Here is a tiny trained network, its code and every weight. The questions are about switching its units off for an input and a target symbol, where a switched-off unit gives its printed mean instead of its output.

import numpy as np


def w(rows, s, z=0):
    codes = np.array(rows[::2]) - 128.0
    scale = np.full(codes.shape[1], s)
    scale[-1] = z or s
    return codes * scale


def norm(h):
    return h / np.sqrt((h * h).mean(-1, keepdims=True) + 1e-5)


def f(y):
    return y / 2 * (1 + np.tanh(0.7978845608 * (y + 0.044715 * y**3)))


def softmax(a):
    e = np.exp(a - a.max(-1, keepdims=True))
    return e / e.sum(-1, keepdims=True)


def log_softmax(a):
    a = a - a.max(-1, keepdims=True)
    return a - np.log(np.exp(a).sum(-1, keepdims=True))


def net(x, mask):
    ids = ['γδζθπψω'.index(c) for c in x.split()]
    T = len(ids)
    res = E[ids] + P[:T]
    q, k, v = (norm(res) @ M[0].T for M in (Q, K, V))
    z = softmax(np.where(np.tri(T) > 0, q @ k.T / 2**0.5, -1e9)) @ v
    res = res + np.where(mask[0], z, O[0][:, -1]) @ O[0][:, :-1]
    y = f(norm(res) @ A[0][:, :-1].T + A[0][:, -1])
    res = res + np.where(mask[1:17], y, B[0][:, -1]) @ B[0][:, :-1]
    return log_softmax(norm(res)[-1] @ U[:, :-1].T + U[:, -1])


Q, K, V, O, A, B = {}, {}, {}, {}, {}, {}
E = w([
[200,97,130,145,77,198,154,153],'γ',
[160,146,90,142,110,42,116,125],'δ',
[183,166,87,156,47,112,171,108],'ζ',
[107,7,108,118,124,123,135,167],'θ',
[118,84,75,120,119,83,134,138],'π',
[107,109,73,107,117,56,122,113],'ψ',
[123,122,71,69,83,121,139,131],'ω',
],0.021)
P = w([
[197,126,63,130,208,188,101,131],'0',
[144,68,188,99,33,61,92,111],'1',
[8,193,171,126,193,139,181,183],'2',
[149,123,64,68,194,172,181,79],'3',
[176,87,239,53,70,55,127,103],'4',
[52,183,174,152,205,64,192,221],'5',
],0.014)
Q[0] = w([
[81,178,141,181,157,169,134,131],'head 0',
[88,123,249,182,30,100,60,133],'head 0',
],0.017)
K[0] = w([
[250,81,122,161,105,137,137,71],'head 0',
[202,171,160,236,200,155,69,203],'head 0',
],0.014)
V[0] = w([
[156,225,95,119,172,8,78,97],'head 0',
[151,228,134,126,80,132,133,97],'head 0',
],0.011)
O[0] = w([
[184,150,141,87,225,114,167,161,252],'head 0',
[138,113,1,159,200,137,56,251,52],'head 0',
],0.012,0.0026)
A[0] = w([
[160,202,155,103,78,122,136,90,151],'neuron 0',
[7,139,108,169,140,91,100,157,205],'neuron 1',
[113,160,71,167,217,174,113,138,4],'neuron 2',
[74,158,239,143,93,116,115,131,110],'neuron 3',
[177,118,125,111,92,162,122,138,139],'neuron 4',
[100,193,144,157,94,119,195,125,178],'neuron 5',
[146,172,174,131,160,114,130,190,87],'neuron 6',
[97,89,63,126,150,128,59,197,74],'neuron 7',
[39,179,118,195,104,77,52,113,89],'neuron 8',
[203,113,145,99,119,108,84,160,76],'neuron 9',
[84,160,196,124,160,112,182,146,138],'neuron 10',
[128,159,135,154,204,132,190,173,146],'neuron 11',
[132,101,150,113,133,98,157,91,89],'neuron 12',
[83,73,117,122,162,89,79,136,131],'neuron 13',
[131,190,103,213,130,173,75,133,77],'neuron 14',
[176,93,129,134,77,95,105,134,114],'neuron 15',
],0.019,0.012)
B[0] = w([
[109,106,133,177,166,195,118,125,214],'neuron 0',
[164,117,153,122,109,42,106,184,229],'neuron 1',
[99,61,186,229,88,130,33,169,150],'neuron 2',
[87,183,64,118,160,58,181,152,181],'neuron 3',
[103,137,106,116,144,84,124,132,173],'neuron 4',
[142,110,130,83,102,71,93,147,223],'neuron 5',
[139,70,92,131,75,107,193,154,175],'neuron 6',
[108,125,71,111,173,173,221,56,191],'neuron 7',
[60,118,90,253,209,217,125,117,158],'neuron 8',
[127,116,145,109,44,118,133,112,166],'neuron 9',
[104,104,88,222,150,193,110,143,213],'neuron 10',
[43,173,153,127,124,88,115,134,250],'neuron 11',
[173,120,162,120,157,157,105,140,178],'neuron 12',
[124,197,95,154,107,175,90,115,168],'neuron 13',
[140,157,176,65,146,106,102,128,143],'neuron 14',
[121,190,114,111,168,156,100,135,179],'neuron 15',
],0.016,0.012)
U = w([
[75,110,63,209,137,191,107,183,63],'γ',
[210,95,131,97,130,21,112,196,200],'δ',
[216,124,6,102,160,127,166,109,127],'ζ',
[129,115,151,131,103,90,121,29,133],'θ',
[142,182,158,85,254,114,150,129,30],'π',
[233,61,139,161,139,165,123,128,254],'ψ',
[157,173,123,69,117,158,53,143,150],'ω',
],0.009,0.0049)

Each question gives the input, a string of symbols that net reads in full, and the target symbol t.
The units are the heads (2 rows each of Q, K, V and O) and the neurons (one row each of A and B). Each row of codes is followed by its name. A weight is (code - 128) times the scale printed after its matrix; where a second scale follows, it is the last column's (O, A, B and U).
mask holds one flag per unit, heads first, then neurons. A switched-off unit (its flag False) gives its mean, the last column of its rows in O or B, instead of its output. The means were averaged over made-up inputs and are rounded, as every weight is.
A unit's drop is (log p(t) with every unit on - log p(t) with that unit switched off) / (log p(t) with every unit on - log p(t) with every unit switched off).
The circuit of an input: a set's keep is (log p(t) with only the set's units on - log p(t) with every unit switched off) / (log p(t) with every unit on - log p(t) with every unit switched off). Starting from the 12 units with the biggest drops (on a tie, the unit counted first), units are removed one at a time, each time the one whose removal leaves the highest keep (on an exact tie, the one counted first), for as long as the keep stays at least 0.8.
circuit, biggest first: the units of the circuit, biggest drop first
most important unit: the unit with the biggest drop
k most important neurons: the k neurons with the biggest drops, biggest first
drop when u is switched off: that unit's drop, to one decimal
input ω ψ π π, target π: most important unit -> head 0
input ω ψ θ ζ, target π: 2 most important neurons -> [neuron 0; neuron 1]
input γ ω π ω γ, target π: 2 most important neurons -> [neuron 3; neuron 0]
input π ω ζ γ, target ζ: circuit, biggest first -> [neuron 11; neuron 10]
input γ δ ζ ψ ω, target ζ: circuit, biggest first -> [head 0; neuron 7]
input ω π ζ ψ δ, target ζ: circuit, biggest first -> [head 0; neuron 7]
input γ ω γ γ ω, target γ: circuit, biggest first -> [head 0; neuron 8]
input δ ω ζ δ, target ζ: circuit, biggest first -> [head 0; neuron 1; neuron 11; neuron 10]
input ζ π π, target δ: 2 most important neurons -> [neuron 1; neuron 5]
input π δ ψ δ ζ, target ψ: 3 most important neurons -> [neuron 0; neuron 11; neuron 1]
input ψ ω π δ θ, target π: 2 most important neurons -> [neuron 3; neuron 1]
input ω ψ π ζ ζ, target π: 3 most important neurons -> [neuron 3; neuron 0; neuron 1]
input ω ζ π δ δ, target π: 3 most important neurons -> [neuron 3; neuron 0; neuron 1]
input γ ω ω ψ γ, target ω: most important unit -> neuron 15
input δ ζ ω π ω, target ω: 3 most important neurons -> [neuron 15; neuron 10; neuron 7]
input ψ ψ ω ω ζ, target ω: drop when neuron 2 is switched off -> 0.0
input γ ψ ζ ω ψ, target ζ: drop when neuron 7 is switched off -> 0.5
input ω ζ π γ ω, target π: drop when neuron 9 is switched off -> 0.0
